Here is a tiny trained network, its code and every weight. The questions are about switching its units off for an input and a class, where a switched-off unit gives its printed mean instead of its output.

import numpy as np


def w(rows, s, z=0):
    codes = np.array(rows[::2]) - 128.0
    scale = np.full(codes.shape[1], s)
    scale[-1] = z or s
    return codes * scale


def f(y):
    return y / 2 * (1 + np.tanh(0.7978845608 * (y + 0.044715 * y**3)))


def log_softmax(a):
    a = a - a.max(-1, keepdims=True)
    return a - np.log(np.exp(a).sum(-1, keepdims=True))


def net(x, mask):
    res = np.array(x, float).reshape(1, 3) / 4 @ E
    y = f(res @ A[0][:, :-1].T + A[0][:, -1])
    res = res + np.where(mask, y, B[0][:, -1]) @ B[0][:, :-1]
    return log_softmax(res[-1] @ U[:, :-1].T + U[:, -1])


A, B = {}, {}
E = w([
[195,138,244,181,180,102],'x0',
[131,151,143,240,15,95],'x1',
[201,226,117,170,151,199],'x2',
],0.011)
A[0] = w([
[115,106,85,105,239,159,131],'N0',
[152,249,123,128,153,217,105],'N1',
[171,209,111,134,117,180,103],'N2',
[107,88,147,52,225,212,144],'N3',
[42,36,151,32,79,66,136],'N4',
[142,58,170,79,59,77,112],'N5',
[87,164,13,124,125,159,120],'N6',
[152,187,190,121,154,46,83],'N7',
[107,149,57,91,99,103,111],'N8',
[181,86,59,207,10,46,95],'N9',
[143,208,193,107,155,37,180],'N10',
[198,161,198,131,142,90,119],'N11',
[149,226,109,136,129,247,125],'N12',
[118,92,103,98,169,180,124],'N13',
[103,108,137,205,82,170,101],'N14',
[89,169,2,129,98,171,118],'N15',
[144,74,117,44,166,174,86],'N16',
[162,150,114,182,26,106,175],'N17',
[141,140,177,159,220,76,116],'N18',
[193,135,229,114,133,63,132],'N19',
[57,63,165,116,149,44,109],'N20',
[116,135,113,160,143,110,249],'N21',
[76,165,139,198,96,105,94],'N22',
],0.0096,0.011)
B[0] = w([
[138,144,142,143,122,173,198],'N0',
[191,95,171,124,129,88,192],'N1',
[160,80,181,111,150,81,172],'N2',
[156,126,138,173,151,179,228],'N3',
[155,126,127,142,99,99,252],'N4',
[185,139,170,137,144,94,178],'N5',
[91,153,133,92,99,112,198],'N6',
[102,148,199,100,119,126,155],'N7',
[95,145,157,107,80,126,171],'N8',
[138,131,174,156,116,169,227],'N9',
[99,179,87,124,115,118,191],'N10',
[106,153,138,98,65,112,179],'N11',
[174,133,165,129,129,62,201],'N12',
[131,161,154,146,102,172,169],'N13',
[126,101,199,129,158,184,169],'N14',
[90,176,157,98,58,107,213],'N15',
[136,137,176,144,125,147,183],'N16',
[125,126,101,175,121,167,236],'N17',
[54,163,147,101,86,152,177],'N18',
[105,175,122,91,75,134,195],'N19',
[187,113,163,147,130,72,199],'N20',
[139,169,9,154,149,124,222],'N21',
[127,78,210,147,135,172,171],'N22',
],0.013)
U = w([
[175,104,175,140,119,21,127],'0',
[15,169,153,68,58,127,109],'1',
[119,119,168,186,130,252,92],'2',
[128,162,3,161,131,124,245],'3',
[77,60,110,99,183,128,87],'4',
[69,76,125,108,162,111,89],'5',
[91,69,108,96,164,122,93],'6',
],0.012)

Each question gives the input, the list of numbers given to net, and the class t.
The units are the neurons (one row each of A and B). Each row of codes is followed by its name. A weight is (code - 128) times the scale printed after its matrix; where a second scale follows, it is the last column's (A, B and U).
mask holds one flag per neuron, in row order. A switched-off neuron (its flag False) gives its mean, the last column of its row in B, instead of its output. The means were averaged over made-up inputs and are rounded, as every weight is.
A unit's drop is (log p(t) with every unit on - log p(t) with that unit switched off) / (log p(t) with every unit on - log p(t) with every unit switched off).
The circuit of an input: a set's keep is (log p(t) with only the set's units on - log p(t) with every unit switched off) / (log p(t) with every unit on - log p(t) with every unit switched off). Starting from the 12 units with the biggest drops (on a tie, the unit counted first), units are removed one at a time, each time the one whose removal leaves the highest keep (on an exact tie, the one counted first), for as long as the keep stays at least 0.8.
circuit, biggest first: the units of the circuit, biggest drop first
k most important neurons: the k neurons with the biggest drops, biggest first
drop when u is switched off: that unit's drop, to one decimal
input [-8,-5,7], class 1: circuit, biggest first	N15
input [7,-8,8], class 0: 2 most important neurons	N1; N12
input [7,-8,-5], class 2: 2 most important neurons	N3; N15
input [5,0,-4], class 1: 2 most important neurons	N19; N18
input [6,-6,-4], class 1: 2 most important neurons	N18; N19
input [8,-7,-4], class 1: 2 most important neurons	N18; N19
input [8,-8,7], class 1: 4 most important neurons	N18; N11; N19; N10
input [-4,0,4], class 0: 4 most important neurons	N12; N1; N18; N19
input [-6,2,7], class 0: 3 most important neurons	N12; N1; N2
input [-1,-6,-6], class 0: 3 most important neurons	N20; N4; N17
input [-6,8,2], class 2: 2 most important neurons	N9; N17
input [0,-3,1], class 3: 3 most important neurons	N9; N22; N14
input [4,4,-1], class 1: 3 most important neurons	N3; N19; N11
input [-4,-7,-8], class 0: circuit, biggest first	N20
input [-3,3,3], class 3: drop when N10 is switched off	-0.1
input [-2,-5,-3], class 2: drop when N3 is switched off	0.1
input [4,-4,-3], class 1: drop when N9 is switched off	0.5
